Below is a small trained network, with its code and all its weights. Each question gives an input and a target symbol and asks what happens when units are switched off, that is, made to give their printed mean instead of their output.

import numpy as np


def w(rows, s, z=0):
    codes = np.array(rows[::2]) - 128.0
    scale = np.full(codes.shape[1], s)
    scale[-1] = z or s
    return codes * scale


def f(y):
    return y / 2 * (1 + np.tanh(0.7978845608 * (y + 0.044715 * y**3)))


def softmax(a):
    e = np.exp(a - a.max(-1, keepdims=True))
    return e / e.sum(-1, keepdims=True)


def log_softmax(a):
    a = a - a.max(-1, keepdims=True)
    return a - np.log(np.exp(a).sum(-1, keepdims=True))


def net(x, mask):
    ids = ['ΔΩαβεη'.index(c) for c in x.split()]
    T = len(ids)
    res = E[ids] + P[:T]
    r = res
    for j in range(3):
        rows = slice(3 * j, 3 * j + 3)
        q, k, v = (r @ M[0][rows].T for M in (Q, K, V))
        z = softmax(np.where(np.tri(T) > 0, q @ k.T / 3**0.5, -1e9)) @ v
        o = O[0][rows]
        res = res + np.where(mask[j], z, o[:, -1]) @ o[:, :-1]
    y = f(res @ A[0][:, :-1].T + A[0][:, -1])
    res = res + np.where(mask[3:11], y, B[0][:, -1]) @ B[0][:, :-1]
    return log_softmax(res[-1] @ U[:, :-1].T + U[:, -1])


Q, K, V, O, A, B = {}, {}, {}, {}, {}, {}
E = w([
[247,84,224,147],'Δ',
[166,117,131,173],'Ω',
[152,104,140,97],'α',
[143,91,161,112],'β',
[176,191,166,231],'ε',
[49,220,45,232],'η',
],0.013)
P = w([
[145,33,157,136],'0',
[168,75,98,65],'1',
[70,21,134,146],'2',
[186,126,54,67],'3',
[36,45,129,118],'4',
[206,150,72,112],'5',
[31,66,147,112],'6',
[217,173,114,143],'7',
[52,95,185,129],'8',
[208,192,126,201],'9',
[38,129,206,120],'10',
[218,228,179,196],'11',
[64,145,254,122],'12',
[211,218,143,247],'13',
],0.012)
Q[0] = w([
[110,121,191,83],'head 0',
[62,102,163,118],'head 0',
[187,135,148,157],'head 0',
[141,70,159,150],'head 1',
[80,94,68,186],'head 1',
[225,135,50,106],'head 1',
[180,103,135,137],'head 2',
[118,49,250,144],'head 2',
[152,146,109,83],'head 2',
],0.012)
K[0] = w([
[134,89,72,129],'head 0',
[93,43,155,138],'head 0',
[149,192,170,143],'head 0',
[130,245,135,160],'head 1',
[79,119,119,122],'head 1',
[202,82,109,77],'head 1',
[185,146,142,127],'head 2',
[38,226,215,123],'head 2',
[153,90,48,107],'head 2',
],0.011)
V[0] = w([
[184,84,185,34],'head 0',
[186,74,154,136],'head 0',
[8,134,187,84],'head 0',
[72,97,144,186],'head 1',
[195,128,153,146],'head 1',
[129,212,131,165],'head 1',
[79,64,126,18],'head 2',
[77,51,146,129],'head 2',
[177,53,201,83],'head 2',
],0.011)
O[0] = w([
[88,207,26,215,179],'head 0',
[87,198,185,148,240],'head 0',
[151,161,223,241,2],'head 0',
[113,48,186,90,149],'head 1',
[77,132,185,62,197],'head 1',
[107,111,11,253,109],'head 1',
[205,173,179,191,91],'head 2',
[227,76,211,144,174],'head 2',
[132,193,185,92,245],'head 2',
],0.0067,0.007)
A[0] = w([
[75,218,34,32,143],'neuron 0',
[155,48,34,204,166],'neuron 1',
[127,169,209,163,13],'neuron 2',
[96,224,174,125,252],'neuron 3',
[144,121,158,27,169],'neuron 4',
[163,83,181,186,75],'neuron 5',
[2,59,132,129,179],'neuron 6',
[63,158,154,225,234],'neuron 7',
],0.0079,0.0033)
B[0] = w([
[84,167,209,179,226],'neuron 0',
[78,145,90,165,161],'neuron 1',
[104,93,112,155,162],'neuron 2',
[164,69,113,136,254],'neuron 3',
[83,38,38,176,245],'neuron 4',
[9,140,129,29,153],'neuron 5',
[154,255,134,79,195],'neuron 6',
[121,139,120,65,201],'neuron 7',
],0.01,0.0076)
U = w([
[116,136,239,197,67],'Δ',
[168,114,107,198,129],'Ω',
[253,195,139,43,189],'α',
[255,150,129,171,255],'β',
[78,121,48,149,65],'ε',
[186,102,69,66,85],'η',
],0.0093,0.0058)

Each question gives the input, a string of symbols that net reads in full, and the target symbol t.
The units are the heads (3 rows each of Q, K, V and O) and the neurons (one row each of A and B). Each row of codes is followed by its name. A weight is (code - 128) times the scale printed after its matrix; where a second scale follows, it is the last column's (O, A, B and U).
mask holds one flag per unit, heads first, then neurons. A switched-off unit (its flag False) gives its mean, the last column of its rows in O or B, instead of its output. The means were averaged over made-up inputs and are rounded, as every weight is.
A unit's drop is (log p(t) with every unit on - log p(t) with that unit switched off) / (log p(t) with every unit on - log p(t) with every unit switched off).
The circuit of an input: a set's keep is (log p(t) with only the set's units on - log p(t) with every unit switched off) / (log p(t) with every unit on - log p(t) with every unit switched off). Starting from all 11 units, units are removed one at a time, each time the one whose removal leaves the highest keep (on an exact tie, the one counted first), for as long as the keep stays at least 0.8.
circuit, biggest first: the units of the circuit, biggest drop first
most important unit: the unit with the biggest drop
top k neurons: the k neurons with the biggest drops, biggest first
heads that matter: for each layer, one digit per head in row order, 1 if its drop is at least 0.15 and else 0, layers parted by /
input ε β η Δ Δ ε Δ α, target ε: circuit, biggest first => [neuron 4; head 0; head 2]
input Δ Ω β Ω Ω Ω β β Ω ε Δ, target α: top 2 neurons => [neuron 4; neuron 6]
input β Ω Ω ε β β β α β Ω β ε β, target α: top 2 neurons => [neuron 7; neuron 4]
input β Ω ε β Δ, target α: most important unit => neuron 6
input Δ ε Ω Ω Ω, target α: top 3 neurons => [neuron 6; neuron 4; neuron 0]
input ε β β Δ ε Ω Δ Δ Ω η, target Δ: circuit, biggest first => [neuron 0; head 2]
input Δ β Δ Δ β β Ω β β β η η Ω, target ε: heads that matter => 011
input β ε Δ α η Δ ε α ε Ω ε α, target Δ: heads that matter => 011
input β β Ω β η Δ Ω Ω, target Δ: circuit, biggest first => [neuron 0; head 0; head 2; head 1]
input β β β β, target β: heads that matter => 101
input β η Δ η, target η: heads that matter => 111
input Ω Ω α α η β β η ε, target ε: heads that matter => 011
input β β ε ε ε Ω ε ε ε Ω β η Ω α, target η: circuit, biggest first => [head 0; neuron 4]
input β ε β Ω η Ω ε Ω β β ε ε α, target α: most important unit => neuron 6
input η β Δ β Ω ε β Δ ε ε η Δ Δ η, target Δ: top 2 neurons => [neuron 0; neuron 6]
input β Ω Ω α β β β β Ω β β Δ ε Δ, target Δ: top 2 neurons => [neuron 0; neuron 4]
input Ω η Ω β η β η β ε Δ β, target α: heads that matter => 000
input ε Δ η ε, target Δ: circuit, biggest first => [neuron 0; head 2; head 1]
input β Ω α, target Δ: heads that matter => 101
input β Ω Ω β ε α, target β: heads that matter => 001
input Δ β β α, target β: circuit, biggest first => [head 2; neuron 5; neuron 7]
input β β β Δ Ω, target Δ: most important unit => head 2
input Δ β Δ η β β α Δ ε β α, target α: top 2 neurons => [neuron 4; neuron 6]
input Δ ε β β Ω β ε α Δ β ε η β Ω, target η: circuit, biggest first => [head 0; neuron 4; head 2]
input β Δ β Δ, target Δ: circuit, biggest first => [neuron 0; head 0; head 1]
